Below are the code and all the weights of a small trained network. Each question names an input and a class and asks about switching units off, where a switched-off unit gives its printed mean instead of its output.

import numpy as np


def w(rows, s, z=0):
    codes = np.array(rows[::2]) - 128.0
    scale = np.full(codes.shape[1], s)
    scale[-1] = z or s
    return codes * scale


def norm(h):
    return h / np.sqrt((h * h).mean(-1, keepdims=True) + 1e-5)


def f(y):
    return np.maximum(y, 0)


def log_softmax(a):
    a = a - a.max(-1, keepdims=True)
    return a - np.log(np.exp(a).sum(-1, keepdims=True))


def net(x, mask):
    res = np.array(x, float).reshape(1, 8) / 4 @ E
    u = 0
    for l in range(4):
        y = f(norm(res) @ A[l][:, :-1].T + A[l][:, -1])
        res = res + np.where(mask[u : u + 5], y, B[l][:, -1]) @ B[l][:, :-1]
        u += 5
    return log_softmax(norm(res)[-1] @ U[:, :-1].T + U[:, -1])


A, B = {}, {}
E = w([
[122,188,144,225,152,74],'x0',
[26,48,162,96,147,64],'x1',
[162,109,218,122,2,178],'x2',
[159,149,176,86,144,95],'x3',
[100,136,132,215,203,242],'x4',
[152,110,153,157,188,94],'x5',
[178,58,104,189,39,39],'x6',
[214,40,125,131,212,158],'x7',
],0.0063)
A[0] = w([
[206,63,170,14,101,171,96],'L0N0',
[115,167,138,96,74,204,138],'L0N1',
[246,151,161,124,190,103,3],'L0N2',
[138,132,121,105,59,68,39],'L0N3',
[130,99,121,234,178,149,36],'L0N4',
],0.012,0.0022)
B[0] = w([
[154,75,159,31,50,157,255],'L0N0',
[71,172,161,119,105,146,204],'L0N1',
[249,196,183,107,162,102,222],'L0N2',
[145,157,87,171,78,27,198],'L0N3',
[135,79,137,159,210,162,227],'L0N4',
],0.011,0.0065)
A[1] = w([
[114,67,160,249,113,154,154],'L1N0',
[109,149,138,98,54,215,144],'L1N1',
[154,146,53,113,190,149,101],'L1N2',
[191,104,55,147,136,173,4],'L1N3',
[68,237,151,184,80,138,155],'L1N4',
],0.014,0.0018)
B[1] = w([
[120,140,250,186,153,64,229],'L1N0',
[125,28,150,105,48,226,251],'L1N1',
[145,124,69,92,173,140,213],'L1N2',
[219,8,73,151,144,129,186],'L1N3',
[128,199,105,177,207,189,253],'L1N4',
],0.014,0.0061)
A[2] = w([
[194,183,118,167,79,127,92],'L2N0',
[176,113,241,24,142,121,120],'L2N1',
[111,190,58,216,34,101,26],'L2N2',
[79,36,171,66,79,88,166],'L2N3',
[97,112,153,82,112,10,4],'L2N4',
],0.013,0.0032)
B[2] = w([
[142,157,165,88,80,116,179],'L2N0',
[130,173,140,122,61,33,255],'L2N1',
[60,231,77,190,60,111,176],'L2N2',
[132,6,80,232,100,138,229],'L2N3',
[153,136,29,202,175,149,169],'L2N4',
],0.015,0.008)
A[3] = w([
[175,172,83,126,207,131,58],'L3N0',
[30,215,71,70,223,67,78],'L3N1',
[122,57,95,87,248,150,159],'L3N2',
[206,90,108,218,101,89,186],'L3N3',
[182,77,43,136,159,115,6],'L3N4',
],0.012,0.0023)
B[3] = w([
[127,54,126,56,76,152,187],'L3N0',
[7,77,126,98,74,62,174],'L3N1',
[132,139,155,46,125,106,201],'L3N2',
[120,182,136,91,211,152,255],'L3N3',
[103,128,64,99,182,165,185],'L3N4',
],0.014,0.0099)
U = w([
[177,75,127,76,196,128,213],'0',
[80,157,157,166,121,247,48],'1',
[57,91,117,79,136,96,209],'2',
[121,110,214,211,181,91,157],'3',
[87,206,87,202,61,72,72],'4',
[169,27,154,147,13,150,215],'5',
[233,175,160,106,93,56,84],'6',
[127,72,30,200,142,77,5],'7',
],0.016,0.0031)

Each question gives the input, the list of numbers given to net, and the class t.
The units are the neurons (one row each of A and B). Each row of codes is followed by its name. A weight is (code - 128) times the scale printed after its matrix; where a second scale follows, it is the last column's (A, B and U).
mask holds one flag per neuron, layer by layer. A switched-off neuron (its flag False) gives its mean, the last column of its row in B, instead of its output. The means were averaged over made-up inputs and are rounded, as every weight is.
A unit's drop is (log p(t) with every unit on - log p(t) with that unit switched off) / (log p(t) with every unit on - log p(t) with every unit switched off).
The circuit of an input: a set's keep is (log p(t) with only the set's units on - log p(t) with every unit switched off) / (log p(t) with every unit on - log p(t) with every unit switched off). Starting from the 12 units with the biggest drops (on a tie, the unit counted first), units are removed one at a time, each time the one whose removal leaves the highest keep (on an exact tie, the one counted first), for as long as the keep stays at least 0.8.
units of the circuit, in order: the units of the circuit, biggest drop first
most important unit: the unit with the biggest drop
top k neurons: the k neurons with the biggest drops, biggest first
top k neurons in layer l: the k neurons of layer l with the biggest drops, biggest first
input [6,-5,-3,8,8,-4,4,-5], class 3: top neuron in layer 1 => (L1N0)
input [7,-3,-7,-1,-7,2,-3,4], class 2: top 2 neurons in layer 3 => (L3N1 L3N0)
input [-4,8,-4,1,-7,4,3,7], class 7: units of the circuit, in order => (L2N3 L2N4)
input [-1,1,-6,8,-7,-6,4,-2], class 7: top 2 neurons => (L2N4 L1N4)
input [-5,4,-2,-1,5,-4,8,-3], class 7: top 3 neurons => (L0N1 L1N4 L2N4)
input [4,-5,6,2,2,-3,2,-5], class 1: top 2 neurons => (L1N4 L1N1)
input [-5,-4,-1,-3,3,-1,-3,5], class 5: top 2 neurons => (L1N1 L0N0)
input [0,2,7,-1,-3,2,8,2], class 7: units of the circuit, in order => (L0N3 L2N4 L1N1)
input [0,-5,7,-2,-5,-7,-1,-6], class 1: units of the circuit, in order => (L1N4 L0N1)
input [-8,-3,-3,8,-7,0,-4,8], class 5: top 3 neurons => (L0N0 L2N3 L1N4)
input [2,1,6,6,8,3,0,4], class 3: top 3 neurons => (L0N4 L1N0 L3N2)
input [-8,5,0,-3,-5,-5,1,-8], class 4: top 3 neurons => (L0N3 L2N2 L0N4)
input [3,-3,1,-3,1,2,-7,1], class 2: units of the circuit, in order => (L0N0 L2N3 L3N1 L1N1)
input [-4,-4,-1,7,-4,2,7,8], class 6: most important unit => L0N2
input [1,8,6,6,2,-2,7,6], class 7: units of the circuit, in order => (L2N4 L1N1 L1N4)
input [2,-6,1,4,1,8,6,-6], class 4: top 2 neurons in layer 0 => (L0N3 L0N0)
input [6,3,6,-5,0,4,7,-4], class 4: top 2 neurons => (L0N3 L2N2)
input [-6,0,-8,8,-6,5,-5,2], class 6: top 2 neurons => (L2N1 L0N2)
input [-8,-6,6,8,0,5,-5,8], class 5: top 2 neurons => (L0N0 L1N1)
input [-2,-6,-7,-1,-5,-6,8,7], class 0: most important unit => L1N3
input [8,-4,3,-7,8,7,-2,-6], class 3: top 2 neurons => (L1N0 L0N4)
input [2,6,5,2,-7,-6,7,-5], class 4: top 2 neurons => (L0N3 L2N2)
input [2,3,-1,-5,-8,5,8,2], class 7: top 2 neurons in layer 2 => (L2N4 L2N1)
input [1,-6,-7,-8,1,-7,2,-6], class 1: top 2 neurons => (L1N4 L0N3)
input [6,-3,0,5,3,0,-6,0], class 2: top 3 neurons in layer 3 => (L3N1 L3N0 L3N3)
